Each name stands for a flat space through zero: a line, a plane or more. A row that begins with a name and a colon came from that space; any other row is followed by the name of the space it lies nearest, among the names in its block.
ver-pevi: [ 138 -224  109  293    2  150 -551  164  478  166  -19  -21   67   27
 -533  296 -606  -76  205  -81 -190 -232  205  102  -84]
togol-suf: [  64  -19  -85   72  -13    4 -183  -78  168  -22   47 -149   10   44
 -297   79 -175    8   14   87  -33  -62   25   88  -56]
dumu-desa: [ 247  -30 -117   49  -95  168 -416  -55   86 -208 -415  206   88   45
  208  140 -198  117  -58 -355  -70  -21  145   80 -109]
dumu-desa: [ 153  -87   51  111   31  157 -550  102  336  -62 -206   22   89   44
 -216  248 -318   73    9 -121 -106 -130   94   72   22]
ver-pevi: [  90  -85  -95  -17   35   88    7  288  -17  125 -140  265  -87   78
  115    3  -96   -9  227 -190 -122  135  154  -76   59]
ver-pevi: [ -14   -5   89  -63   26   17 -118  -99  -23 -113   -9 -116   80   40
  119   17  188  -16 -165   51   25  -30  -41  121   66]
togol-suf: [ 295 -113 -227  204 -106  -17  -96   96  238  -32  -78  187  -12   -7
 -358  -97  -47  -82  125  -18 -113 -138   74  177  159]
ver-pevi: [-297  202   81 -267  -76 -190  327 -202 -312  -56  337 -166  -14   46
  248 -127  393  -59    4  285   77   32  -15   31 -103]
togol-suf: [ -68  112  -75  -71   79    1 -196 -141  121  -83  -23 -146   25   34
 -131  138 -111  205  -75   14   53   29  -38  -73  -98]
togol-suf: [ 324   -6 -541   48   19 -206  -55 -264  216  -29   36   25  -52  118
 -465 -219  239  -42   20   38 -214   92  -87  301  301]
reted-pufo: [ 235  105 -647    2 -101 -253  187 -302   92 -106  111   64  -84  113
 -377 -294  294  -10  100   91 -121  118    5  249  124]
dumu-desa: [-101  -59  137  -59  180  207  166  176 -470  118 -278  128  -62 -109
  707   64 -112  144  -79 -413   64  160  -24 -376 -106]
ver-pevi: [  10  203  -79 -106 -232 -177  104 -365  -35 -276  139 -218   34   27
  -91 -128  230  -49 -174  338  122  -38 -125  214  -85]
dumu-desa: [  18   43 -201   15  -55  -74    9  -49   89  -89  117    0    7   48
 -203  -61  120   12   98  105  -25  -77  109  113    6]
ver-pevi: [-180  158  126 -101  -84   36   50  145 -138  -48   66  -26  -46  -18
  126  107 -161   62  144  115   38  -41   92 -170 -198]
dumu-desa: [-171  -43    6  170   63   97  185  186   62  167  128   -9  -19  -47
 -119   84 -269    1  172  -65   36   54  175 -187 -193]
reted-pufo: [ -11  134 -224  -32  -42 -198  -59 -346  142 -168  234 -278   27   26
 -438  -61  161   84  -84  313   59 -153  -93  168   -8]
ver-pevi: [ 208   44 -125 -127 -256  -11   72   25  -95 -140 -191  128 -108   82
  100  -92  -75   -6   52   79   90   74    6   47 -109]
dumu-desa: [-150  226 -130 -180   40  -84  -11 -323  -72 -259   86 -253   64   47
   63    4  277  185 -214  146  122   42  -80   31  -68]
dumu-desa: [ 186  -54 -181   87 -142   41   -6  -50   -6  -63 -192  262   25   23
  159  -66  -23  -46   60 -263  -67   43  160  103  -83]
dumu-desa: [-139  221 -208 -172 -155 -179  167 -325  -70 -144  257 -197  -23  111
  -90  -70  136   35   44  265   81   59   61   97 -250]
ver-pevi: [  29  -71   74  -60   86  187  151  340 -314  103 -364  311 -114  -85
  535   19 -163  147   41 -362   75  144   -4 -366  -31]
dumu-desa: [ 582 -296 -270  346 -126  158 -395  183  437   55 -522  661   69   55
  -99  -19 -249 -158  180 -615 -338   57  252  261  200]
reted-pufo: [ 239   25 -151    4   92  -83 -224  -90  205 -118 -259  243   60  -54
  -83  -97  275  115 -175 -180  -96  -16 -213   82  400]
dumu-desa: [-262   42 -149  -96  151  -93  404  -53 -232  236  292  -77 -101   57
  101  -88  120    0  162  -14  -25  234   78 -150 -110]
ver-pevi: [-116  -70   17  -29  112  -20  288   17 -195  143  138   50   11   47
  297 -138  343 -168   14  -94  -85  185   59   52  122]
togol-suf: [ -89   86   -4  -69  -25  -35  -99 -105   92  -54  163 -208   23  104
 -157   79  -22  -19   20  195  -21   23   48   97  -86]
reted-pufo: [-192  186  -30 -178 -111   52  163   30 -268  -97   50 -163 -111   41
  179  102 -247  164  107  150  180   63  106 -230 -412]
ver-pevi: [ 265   73 -271  -14 -168 -124  -53 -231  112 -125 -101   88  -20   73
 -152 -129   65  -59  -30   15  -96   93  -70  218   69]
togol-suf: [ 102  -62   -8  155   74   84    2  296   28  -10 -117  284   43  -78
  104  -67  183  -85   61 -184 -181  -41   64   22  327]
reted-pufo: [ 107  -69  116   68  -46  152 -191    9  107   -9 -229   72   71   47
  162  122 -212  -77  -84 -210  -48  145   50   57  -74]
dumu-desa: [ -85  -28   17   67   63   24  133  255  -92   86   98   93  -43  -75
    4  -26   27   -7  175   -2  -53 -113   94 -116   74]
reted-pufo: [ -64  -59  388  -26  -69  159 -137  395   37  113 -202  373   27  -30
  329  163 -236  -40  193 -227  -42  -24  170 -166  -65]
reted-pufo: [ 298 -106 -252  110  -69  -48 -111  -37  179  -68 -155  276   38   30
 -126 -148  182  -60   28 -159 -125  -52   54  232  217]
togol-suf: [ -26 -113   90   59  184  129   12  265  -41  167 -109  176   -2  -25
  213   41   -9  -20   56 -258 -108  110   52 -131  151]
reted-pufo: [-163  233   13 -228 -153 -221   74 -389   -8 -176  312 -327   36  112
 -117  -61  266  -56 -111  431   94   21  -92  205 -117]
togol-suf: [-366  159  340 -189   34  -32 -242 -169   53   -3  250 -373   69   35
  -71  281 -189  117  -39  254  106 -112  -15  -95 -291]
ver-pevi: [-111 -294  436   16   85  148   56  350 -193  433  -17  142  -72  -34
  323  108 -314 -154  196 -208  -30  -12   99 -205 -105]
togol-suf: [-344    8  121  -39  185  -87  295  -19 -139  159  418 -383  -48  -62
 -177  -15   96   36  -20  317  169  -80  -99 -159  -54]
dumu-desa: [-118  -24  285   87  116  130  -14  133  -80  -50  -64  -65   89 -161
  195   80   36   41 -195  -46   99 -123  -94 -133   75]
reted-pufo: [ -62  156   89 -156   26 -130  -24 -146  -93 -108  -16   23   31  -85
  135  -56  274  103 -154   47   27  -78 -212  -40  148]
reted-pufo: [  16  -97  129  148   47  199 -297  169  186   28 -212   74   55  -68
  -51  242 -429  141   21 -223   46 -110  102 -161 -155]
togol-suf: [ -97 -170  -92  246  188    6   24  159  192  310  322  -86  -19    5
 -451   49 -161 -108  275    4 -189  -74  188    3   47]
togol-suf: [ -40  210  241 -284  -84   48 -265  -10  -23 -285 -301  107   73   14
  389  132   76  196 -192  -20  130   21 -109  -85  -20]
reted-pufo: [  15   17 -250 -210  -25 -217   -1 -343   -7    7  224 -207  -61  189
 -220 -110  208   12   27  235   14   27  -23  206  -44]
dumu-desa: [  73 -115   44  154  111  145 -176  198   91   75 -176  156   34  -64
   29  104 -174   35   36 -260  -99  -41   62  -85   83]
togol-suf: [ 299   -7 -369  104   41   -4 -110   -1  198 -148 -204  114  -10   17
 -253 -100  105   81  -69  -76  -76   47  -72  110  272]
reted-pufo: [ -40   -6   37   32  113   27   60  -21  -33  -49   -7 -122   34  -65
   21  -21  127   49 -189   30   95   -1 -131  -42  101]
togol-suf: [  36  -34   38  -71  -95  -81  281 -103 -342   24   14   33  -57  -48
  308 -193  202 -116  -64   13   49   -4  -98   34    1]
dumu-desa: [ -66   23  206   53   96  148  -18  183  -20  -80 -168   92   91  -99
  281   66   78   30 -152 -150   28   39  -40 -114  126]
ver-pevi: [ 184  168  -15   -7 -184   96  -87  -20  -76 -452 -435  200   87 -134
  339  -30  115  173 -281 -122  165  -84 -108  -27   26]
ver-pevi: [  85  -90   20  117  120   71 -218  241  289   31 -101   83   16  -44
 -305   83 -114   90   29  -24  -14 -115  -25  -58  200]
togol-suf: [-150 -219  288  161  258  213  -99  300   81  321   53 -127    9  -23
  -45  228 -357  -60   63 -123  -55   44   69 -178  -17]
reted-pufo: [  61  -97  136   89   38  -21 -107   91  156   66  -11  153   70  -50
  -71  -34  133 -109   -2  -57 -105 -108  -31   98  246]
reted-pufo: [ 154  110 -159   67  -43  -63  178 -192  -83 -385  -89  -55  104 -109
   90 -258  573  -22 -395  115  100  -43 -234  204  322]
ver-pevi: [ -85  296 -105 -361 -118 -222  263 -396 -377 -292   25  -71  -15   19
  411 -220  547  109 -242  172  161   92 -215   44   -8]
[ -86 -136    9  219  206  126  223  189   -7  184   53  -29    5  -78
   -6   -4  -47  -57  -10 -145   -7  119   32 -132   70]
ver-pevi
[-202  -68  386  -39  -18  117  123  182 -280  213   18 -100  -94 -103
  252  155 -436   16   73    5  162  -65   -9 -321 -334]
ver-pevi
[ 341   13 -228   87 -155  -43 -197    8  260 -252 -225  229   37   -9
 -251 -111  125   24  -35    9  -40 -141  -33  207  233]
dumu-desa
[ 180  -35 -158  276   60   11 -177 -146  438 -142  -63  -72  148  -45
 -446  -15   68  -20 -237  -15  -21  -11 -103  206  222]
reted-pufo
[-174 -297  461  245  213   87 -156  275  204  407  307 -182   62  -71
 -317  177 -239 -245  123   78 -138 -227   49    3  119]
dumu-desa
[-219 -103  385  -17  305  292 -321  252  -67  134 -158 -216   17  -73
  198  389 -455  253 -108 -162  122  -59  -35 -384 -151]
togol-suf
[  37 -136   40  196   70   66  -32  117  233  215  -11   84   12  -18
 -206   64 -253  -93   86 -153  -88   85   50  -31   14]
dumu-desa
[ 192 -192 -305  139  -98   38  153   36  -29  107  -94  252  -63   59
   20 -122 -101  -67  205 -254  -37   59  244   65 -137]
dumu-desa
[ -27  -24  150  -33  -41  -47   47 -271 -111   97   13  -82   31   -3
  198  -11  -31 -121 -142  -79   -1  112 -107   55 -122]
dumu-desa
[  76   53  -90 -220  -93 -226   31 -308 -149  -45   51  -78  -78   25
  -31 -151  192   59  -80  180   87  -94 -203   84    6]
togol-suf
[  80  -78    1   56   -6   -3 -132  -19  173   -5   52  -54   53   76
 -172    0   65 -124  -13   73  -80  -16   33  202  112]
ver-pevi
[ 133  -62 -188  175   -8    2   44  -20  140  -46   18   -8   28    0
 -225  -87   66  -78  -26   10  -40    0   27  143  106]
reted-pufo

Rows lie near named flat spaces through zero. A row that begins with a name and a colon came from that space; any other row is followed by the name of its block's space that it lies nearest.
nolunpela: [  62  -46 -109  144   52  -79   65    2   29  200  145  -19  191   74
  -72  -55  173 -177  156   10 -129  -40 -146 -153   56]
boktem: [ -46  -14  158  -74 -234  -91  113  143  143  348  107 -168   81   49
 -146 -148   78   90  -67  267 -129  272  126 -118  -53]
ridalvav: [-183  -45  -94  216   71  -76   81  316   21 -193  -50  -81  -35  171
   79  -60 -142 -127 -161 -148   80  161 -130  -45  -58]
boktem: [  -4  180 -287  361  321 -109 -111 -172 -186 -290  -46  198  -10   47
   77  -27  227 -289  274 -287  231 -447 -426    1 -151]
zefibebuk: [ -97  -25   45   35 -232   35 -113   61  159   19 -132  -45 -148  134
  -30 -104  108  148   61  271  136  210  293   44  -24]
boktem: [  81  -77   87  -10 -116  -27  -84 -151   38  -13   29  -34 -126   85
 -165    9  -29  313 -161  297    1   89  328   80  104]
ridalvav: [-288   54  -10  279   16 -211   32  462  272 -303  -86  -67   62  316
   -9  -84 -227  142 -385 -151  174  237  132   49  -85]
sutmizi: [-184   73   87   32 -254 -110  -38   -7   65   14  -25  -54 -150  -38
 -213 -116 -116   18 -111  168   35  172  168 -159  -59]
nolunpela: [ -36  -19   43 -152 -119   33  -10  -22   54   28  -92  -35  -78  -93
  -91 -121 -245   39 -290  -13  -40  -27   89  -75  -48]
zefibebuk: [  -2   15 -102  398  262 -194  146  356   39 -109  124  -44  272  493
  226  -49  400   48  225   55   92  226 -124  322  -57]
boktem: [ -64  -19    4  119  -30  -54 -105  -77  -41   46   58   -8 -213  -64
 -138  117   99    5   71  163  -76  117   69 -162   88]
zefibebuk: [ 169  -87  -29  -17  139   68 -104 -175  -39  -17   46   61  -37  -44
   -9  225   55  137   24   43 -104  -89   92   67  188]
ropbidol: [ -16  112   -9  253  -84 -293  -20  193  412  119  -28 -204  285  289
 -265  -14   31  257 -311  247  -10  190  167  -11 -115]
nolunpela: [ 244 -127  135 -476 -206  246  -50 -423  -93  276    8   -4 -114 -381
 -155   65 -207   80 -108  119 -181 -213  142 -144  136]
sutmizi: [-251  -29 -106  193  -87   78  -60   95  -40 -361  -79  180 -144  126
  149 -127  -22 -237  322 -222  343  -10   44  -30   70]
sutmizi: [  32  -18 -121 -117  -27   84    2 -154  -50  -98 -149    0  -31 -175
  -88 -141 -424 -209 -344 -328  111 -433 -247 -236 -118]
boktem: [ 165    3   35  -66  179    5   16 -229 -290 -102   67    3 -162 -113
    5  105  -49  108 -147  -29   33 -235 -189   72  -53]
zefibebuk: [ -95    8  173 -297 -377   76 -111 -141  144  -10 -178  -15 -209 -165
 -219 -161 -398  214 -384  128   51   25  409  -76  -25]
ropbidol: [ 224  -16  -22 -243  117  117  -80 -320  -86  132  -17   61  -27 -298
  -80  103 -110   15 -168 -130 -155 -404 -121 -102   23]
boktem: [  -6  -38 -179  331  271 -124  192  296    0   -7  208   17  382  277
  190   31  264 -282  346 -188  -76  108 -289   48   93]
nolunpela: [-218   -8  -18  276   23   10  -71  213  -66 -489  -99   99 -226  325
  273   22  150   99  293   94  323  353  238  371   57]
ropbidol: [  73  -32  159 -321 -334    9  -94 -363   81  305   10 -107 -166 -388
 -490    6 -411  132 -488  159 -195 -162  199 -437   46]
zefibebuk: [-216   66  125    6 -168  -86   89  373  257  207   39  -19  177  170
   71 -206  224   31  183  135  -86  417  232   79  -40]
zefibebuk: [-176   -4   93  -58 -238    5  -40   45   54  -90 -108  -33 -222  -10
  -96 -161 -218   80 -215   68  127  113  203  -74  -61]
boktem: [-158    9 -106  308  114 -107   -7  323  140 -194  -54    3   56  310
  126  -43  122    8   41  -47  114  194   30  128  -24]
sutmizi: [ 120  -50 -133  247  205  -81  104   53  -80   77  187   -6  220  209
  100   37  349 -138  336   40  -64   28 -215   70   67]
ridalvav: [-149  108  -54  207   10 -131   18  169   41 -125  -61  -42   16  136
   24  -64   41  -74   17    8  105  139  -74   37 -136]
sutmizi: [-102  -19  160 -268 -296  108   12   21   42   28 -133  -49 -154  -85
  -14 -181 -220   91 -161  134   27  177  254   37  -60]
ropbidol: [ -63   68  108 -106  -89  -33   92   30  -88  -60  -35  -73  -85  -46
  -12 -125 -183   38 -216  -20  111   -2  -71   12 -181]
zefibebuk: [ 212  -18    3 -143  142  115   99   14  -69  171   21  -26  184   24
  232   24  251    9  199   10  -49  -76 -178  216  -67]
sutmizi: [  23  -50   52   37  -88  -48   80  -16 -107   23   58 -138  -99   64
  -71  -47  -25   46  -88  175   67   90  -49  -37  -60]
sutmizi: [ 201   17   66  -64  -56  -79    4 -116  170  254   90  -95  238   28
 -194   66   60  223 -120  195 -114  -51  112   -6   24]
nolunpela: [-113   93   15   57  147  -63  109  253  -85 -143  -51  -43  -26   78
  192  -63    6  -26  -90 -142  101   68 -219  141 -216]
zefibebuk: [  57  -10  -61  -34  147   63  -68  -39   34   15   -2   62   61 -151
   18  236  -39  -61   16 -194 -115 -139  -78  -88  114]
sutmizi: [-101  102  -91   22   11  -21  122  208   51    1 -109  -67  186  -10
  102 -114 -103 -294  -19 -246   68  -52 -319  -84 -213]
nolunpela: [ 430  152  -59 -164  457    0  -43  -61  253  353   32   37  598 -111
   95  383  305  209  -11 -192 -329 -395 -210  209  -18]
ridalvav: [  98 -132  127 -427 -289  167  124 -105    7  281  -36 -137    6 -217
 -117 -191 -360  -24 -316   41 -128  -59   46 -178  -28]
ropbidol: [ -52    1  -87  117  132  -56  -16  -11  -83 -157    7   73  -82   18
   -7  -66  -72  -71 -106 -162   29 -135 -104  -41  -14]
zefibebuk: [  86  -45   34   26   94  -18  -12 -153 -173 -105  109  -10 -143  -73
  -79  189  -90   97 -115  -34   51 -137  -82  -71   70]
ridalvav: [ -18 -117   75 -218  -93  119  190  173  -20  181   59  -77  107  -77
  115  -57 -117 -155   26  -62 -163  182  -46  -52   56]
ropbidol: [ 191  -41   95   -1   81  -77   97  145  173  282  171 -105  318  219
   30   85  311  292   54  240 -173  191  129  212   64]
ridalvav: [-108  -54  -48   93   42   46   -7  359  288   86   -4   90  238  230
  214  -36  290  -18  317  -57  -69  241  194  131  135]
ridalvav: [ -10 -139  -17  -63 -169   43   91  -78  -61  169  114  -48  -15 -116
 -154 -112 -173 -241  -18  -48  -80  -58  -87 -349   97]
zefibebuk: [ 197   25   40  -59   49 -100   60  177  374  394   31 -204  439  100
 -104  118   98  245 -252  115 -227   48   25   15  -52]
nolunpela: [ -73    3  -21   83   12  -97  100  156    8  -31    0  -91   19   95
  -26 -143 -116  -42 -224  -73   47   14 -133  -64 -127]
zefibebuk: [  62  -75 -113  119  218   32   20   48  -62   44  118   85   98   54
  141   93  246 -143  289 -117  -96  -48 -150    7  130]
ropbidol: [  33   79   34  -60    9   -4  -76 -132  -51  -91  -93   -7 -125  -90
  -44   57  -86  120 -154   42   55  -86   13   63  -90]
boktem: [  28   41  104 -229  -38  103 -203 -216   45   64  -74  120 -188 -263
  -83  131  -24  194  -63   41 -110 -104  246  -14   80]
ridalvav: [  66   83 -131   13  237   20  -39 -208 -226   50   44  114  -34 -271
   35  133  116 -307  214 -200 -149 -273 -374 -141  -15]
ridalvav: [ -94  -15  135 -103 -256   18 -123 -154  -12  -53  -73   16 -329  -51
 -156 -127 -111  209 -142  277   43  142  371   15   18]
nolunpela: [  59   85  -87  -22   64  -30   93   92  153  126  -18   21  382   56
   61 -142   46 -145   40 -198  -30 -177 -172   22 -109]
sutmizi: [-219  -18  -15   76  -15  -10   16  269   77 -224  -99   95  -43  226
  180 -250  -17   17    9  -10   28  292  250  259   11]
boktem: [   7  105  -40  -90   17   57 -104 -169   17  -48  -76  171   46 -147
   16   -1   -4  -78  133 -127  -14 -189   40   38   17]
sutmizi: [ 157   35  -88   18  262   55 -115 -164  -51  -47   14  150   52  -71
   86  199  175   30  155 -159  -12 -301 -108   84   67]
nolunpela: [-265  -33   72   22 -294  -53   63  214  106  -95  -81  -93 -136  105
 -100 -288 -292  -16 -267   21  157  210  159 -138  -90]
boktem: [  44  -20  -73  -38  104    3   73   42   12  207   67   10  167  -80
   22  -36   58 -197   52 -119 -230  -59 -177 -109   19]
ridalvav: [-179  115  -82  177  142  -57  -64   87 -101 -319 -117  111 -164   59
  146  -45   33  -81   64 -111  120   48  -61  156 -101]
ridalvav: [  18  -79   10   47  -17   12  -11  -75  -96   95  124    0  -94  -38
  -42   95  138  -50  200  140 -100  111   25  -90  139]
ridalvav: [ -18   83 -110  100  274    9   41   54 -177 -273  -31   83   19  -30
  207  110  -37 -181   65 -375  165 -238 -372   59  -98]
ridalvav: [-257 -142  185   65 -367  -50   52  119  -55  -38  119  -87 -318  119
 -121 -121  -63   77   63  401    2  598  413  -61  167]
boktem: [-202  -51    7  277 -183 -149   91  543  458  136   43 -102  348  509
   53 -184  281   86  206  245  -10  589  363  130   77]
boktem: [-342   50  -52  271 -224 -105  -97  196  190 -261 -137  -22 -145  119
 -139  -65 -214  -94  -90  -75  286  143  126 -234  -34]
boktem: [ -84  -31  151   15  -88  -59   94  144  -31   26  131 -116  -70   14
  -45  114  -42   89  -45   76   33  223   25  -90   31]
boktem: [158 -71  80 136 306 -57 168 285 -73 -46 196 -71 173 376 310 152 393 319
 153 116  45 222 -42 453  24]
ropbidol: [-130   84   -6   47   56  -68  -14  151   75 -109  -79   -2  -17  -10
    6    0 -126    3 -193 -155   31    6  -44  -25  -95]
ropbidol: [-160  129 -166  242  122  -70  -91   51   17 -199  -79  158   -8   52
   61  -87  103 -216  175 -258  172 -188 -165  -59  -90]
sutmizi: [ 111  -50   -5  -40   82   65  -97 -341 -296  -83   46   49 -319 -213
  -79  160  -45    9  -18   30    0 -208  -98  -93   67]
nolunpela: [ 118  -20  -24   95   99   13  -30 -237 -233 -165  121  141  -64   88
   80   41  225   43  335  113   91  -63   42  220  120]
sutmizi: [ 113  144 -330  162  457   70  -38  -49 -103 -256 -124  208  255  -35
  297  105  115 -376  261 -623  207 -631 -603   58 -140]
sutmizi: [-162  -24   95  -41 -306  -36  116  334  310   56  -88 -129  171  245
  -19 -305 -154   96 -192   77  124  267  250   31  -96]
nolunpela: [ -8  32  77 -66 -49  14 -52 -63   8  41  20  37 -52 -75 -29  67  54  81
  72  76 -31  44 119  13  43]
sutmizi: [ 262   -5   34 -369   44  227 -160 -563 -229  246   48  113 -152 -602
 -123  377  -35 -108  159  -43 -276 -376 -118 -242  177]
nolunpela: [ 316   45  169 -251  242   99    2 -203 -234  -73   25  -11  -55  -96
  182  312   98  409  -71   97   21 -135  -36  424  -49]
ropbidol: [ 162   94 -165  210  332 -130  -71   24  193   95   55   81  360  140
   16  131  319   53   99 -108 -125 -210 -116   98   18]
zefibebuk: [ 88 -29 -25  14 214  39 -14 123  55 -32 -13  10 101  78 167 186 115 127
  18 -43 -79  53  10 204  63]
ropbidol: [ -45 -140   63   82  -21   74    5   30 -174 -208   93   38 -206  128
  145  133  103   83  277  180   75  318  208  189  217]
zefibebuk: [ 191   -6   84 -363 -180  164 -150 -370   55  457  -34  -15  -41 -409
 -191  165   66   18  100  280 -365  -29  168 -164  114]
zefibebuk: [ 240  -70    7   19  181   63  -67 -320 -291   80  198   74 -126  -91
   46  305  375   63  413  245 -152   -4  -24  120  210]
ropbidol: [  -1  -39   32 -244 -110  106   28 -204 -177  104  -10   41 -188 -267
  -81 -218 -205 -167 -137 -121  -37 -255 -126 -227  -69]
ridalvav: [  -2  109 -125  119  253  -61  -48   46   18 -100  -52  111  108   40
  117   24  132  -59   67 -143  -68  -81 -108  154  -48]
nolunpela: [  38    9  -65   21  174  -21  216  396  150  116   -6  -85  407  230
  255 -147  119  -83  -17 -224    2   -7 -269  149 -171]
nolunpela: [-100  -71 -143   71  206  135  -90   36 -139 -158  -42  183 -190  -94
  203   75   74 -243  234 -269  -29  -82 -127  -47  119]
ropbidol: [-220  146  -95  324  150 -141  100  429   69 -408 -120  -29  128  327
  234  -75  -34  -72  -46 -326  425    5 -262  156 -261]
ropbidol: [ 167   -8   14 -317 -131  156  -60 -220  112  363  -67  -35  122 -320
 -119   99  -70  -85    1   36 -243 -149    6 -190   45]
[ -22    8   82   59  136  -45   56   25 -231 -287   72   14 -171   64
  110  100  -46  147  -62  -17  131   70  -31  201   -8]
zefibebuk
[   1   63    8   15  -53  -40  -88 -273 -138    3   50   44 -162 -193
 -174   89  -14  -69   74   83  -36  -81  -20 -157   36]
nolunpela
[-202   -1    5  -77 -197   83   -9  165   42 -158 -277 -107 -211  -27
   52 -137 -313  -75 -243   -4  131  183   50  -16 -158]
boktem
[ -4  10  73  -5 -92 -62  49 107 195  91  76 -24 220 106 -62 -12   6 113
 -13  23   0  77 151   5  51]
ridalvav
[ -30  -22  -64   37   24  167  -64  124   11  -26 -127    7  -48   28
  247  143  233 -113  373  -22  139   75  -80   66   -5]
boktem
[ 150  -32   75 -130  127   69  138  100 -110   91   35 -115   71   23
  197   93  105   95   -1   25  -15   36 -180  185  -91]
nolunpela
[  87  -49  278 -478 -413   92  -79 -263  148  433  -25 -138 -148 -353
 -362    2 -261  283 -368  374 -291  111  414 -215   62]
nolunpela
[ -53  -87  -18   59  115   72  -49  -62 -261 -339  -16   66 -339  -35
   99  124 -136    9  -39  -82  115    0  -20   60   88]
sutmizi
[  36  -63  -63  129  120  -25   86  304  215  136   83  -14  359  270
  171   34  285    2  241   21 -137  233   60  169  116]
ridalvav
[-107   57   -1   54 -113  -57  -35  -17   25 -195 -102  -52 -104  -27
 -131   -5 -296    1 -255  -73  185  -59   -6 -122  -87]
nolunpela
[ -63   -2 -178  212  128   -9 -138  -40   15 -188  -55  109  -59   -5
  -14  124  -13 -148   83 -167   36 -114  -55 -104  101]
nolunpela
[   9  -37  -65   34  115  -22   32   81   56   98   67   40  127   13
   17  -26   52  -87   10 -121 -151  -38  -64  -61   61]
ropbidol
[ 139  -55   20  -56   72   22   -5  -72   36  108  102    6  110  -46
  -46  160   22   90  -14  -24 -103  -94   17  -35  126]
ropbidol
[ -72   10  236 -315 -379  -33  -67 -148  150  316  -29 -122 -223 -287
 -414 -153 -326  214 -518  210 -160   21  289 -347  -64]
boktem
